Here is a tiny trained network, its code and every weight. The questions are about switching its units off for an input and a class, where a switched-off unit gives its printed mean instead of its output.

import numpy as np


def w(rows, s, z=0):
    codes = np.array(rows[::2]) - 128.0
    scale = np.full(codes.shape[1], s)
    scale[-1] = z or s
    return codes * scale


def f(y):
    return y / 2 * (1 + np.tanh(0.7978845608 * (y + 0.044715 * y**3)))


def log_softmax(a):
    a = a - a.max(-1, keepdims=True)
    return a - np.log(np.exp(a).sum(-1, keepdims=True))


def net(x, mask):
    res = np.array(x, float).reshape(1, 4) / 4 @ E
    y = f(res @ A[0][:, :-1].T + A[0][:, -1])
    res = res + np.where(mask, y, B[0][:, -1]) @ B[0][:, :-1]
    return log_softmax(res[-1] @ U[:, :-1].T + U[:, -1])


A, B = {}, {}
E = w([
[208,163,97,103,189],'x0',
[127,100,2,179,56],'x1',
[229,62,147,191,102],'x2',
[131,212,101,58,34],'x3',
],0.0098)
A[0] = w([
[107,182,187,130,193,159],'n0',
[203,105,143,185,142,218],'n1',
[115,160,177,55,198,204],'n2',
[161,139,176,106,94,175],'n3',
[121,160,173,156,192,110],'n4',
[192,147,229,103,111,172],'n5',
[112,238,62,63,100,183],'n6',
[110,154,97,127,64,121],'n7',
[105,105,195,84,200,138],'n8',
[103,157,62,113,48,154],'n9',
[124,208,98,102,100,117],'n10',
[200,97,162,153,91,141],'n11',
[155,39,90,187,120,202],'n12',
[119,223,99,109,99,157],'n13',
[9,90,130,152,92,177],'n14',
[196,42,59,196,163,190],'n15',
[133,173,229,80,214,222],'n16',
[118,234,75,43,110,211],'n17',
[122,169,49,123,56,195],'n18',
[120,176,186,91,192,182],'n19',
[225,102,107,223,110,249],'n20',
[81,143,85,136,80,252],'n21',
[146,204,120,98,89,169],'n22',
[118,244,67,35,93,179],'n23',
[169,116,117,130,135,142],'n24',
[2,56,158,204,105,200],'n25',
[129,168,57,116,58,110],'n26',
],0.0093,0.0031)
B[0] = w([
[106,185,174,128,137,178],'n0',
[155,91,151,192,122,192],'n1',
[107,204,198,61,164,199],'n2',
[161,142,145,102,71,151],'n3',
[81,127,171,135,146,158],'n4',
[165,135,173,127,44,180],'n5',
[144,113,42,25,165,234],'n6',
[87,72,110,122,124,172],'n7',
[70,146,186,149,143,181],'n8',
[93,61,81,118,121,205],'n9',
[139,115,90,64,142,183],'n10',
[179,126,123,176,88,173],'n11',
[158,151,110,212,183,208],'n12',
[153,110,77,43,149,194],'n13',
[50,176,44,170,80,186],'n14',
[175,71,146,231,239,227],'n15',
[108,202,199,117,127,221],'n16',
[173,122,109,1,163,238],'n17',
[126,49,91,127,126,212],'n18',
[116,180,195,84,145,189],'n19',
[219,57,117,209,163,226],'n20',
[103,78,32,140,134,192],'n21',
[162,124,110,59,121,185],'n22',
[153,112,87,9,150,247],'n23',
[157,129,145,142,131,143],'n24',
[73,176,76,214,90,203],'n25',
[118,68,134,114,121,195],'n26',
],0.0078,0.012)
U = w([
[195,88,113,224,248,199],'0',
[208,133,174,140,25,105],'1',
[45,185,254,119,142,23],'2',
[158,231,111,66,187,1],'3',
[29,173,44,193,57,208],'4',
[127,67,51,56,136,120],'5',
],0.0088,0.00099)

Each question gives the input, the list of numbers given to net, and the class t.
The units are the neurons (one row each of A and B). Each row of codes is followed by its name. A weight is (code - 128) times the scale printed after its matrix; where a second scale follows, it is the last column's (A, B and U).
mask holds one flag per neuron, in row order. A switched-off neuron (its flag False) gives its mean, the last column of its row in B, instead of its output. The means were averaged over made-up inputs and are rounded, as every weight is.
A unit's drop is (log p(t) with every unit on - log p(t) with that unit switched off) / (log p(t) with every unit on - log p(t) with every unit switched off).
The circuit of an input: a set's keep is (log p(t) with only the set's units on - log p(t) with every unit switched off) / (log p(t) with every unit on - log p(t) with every unit switched off). Starting from the 12 units with the biggest drops (on a tie, the unit counted first), units are removed one at a time, each time the one whose removal leaves the highest keep (on an exact tie, the one counted first), for as long as the keep stays at least 0.8.
circuit, biggest first: the units of the circuit, biggest drop first
top k neurons: the k neurons with the biggest drops, biggest first
drop of u: that unit's drop, to one decimal
input [-6,2,7,6], class 4: circuit, biggest first => [n17 n23]
input [0,7,-4,-5], class 0: circuit, biggest first => [n15]
input [6,-1,8,7], class 1: circuit, biggest first => [n5 n11]
input [-7,1,-1,-8], class 4: top 2 neurons => [n25 n14]
input [-8,-1,2,-6], class 4: top 2 neurons => [n25 n14]
input [7,7,2,2], class 0: top 2 neurons => [n15 n20]
input [-8,-3,-6,0], class 4: top 2 neurons => [n14 n25]
input [5,7,-8,-7], class 0: drop of n15 => 0.2
input [-1,5,2,2], class 0: drop of n17 => 0.1
input [4,-7,8,8], class 1: drop of n5 => 0.3
input [8,-2,7,5], class 1: drop of n3 => 0.1
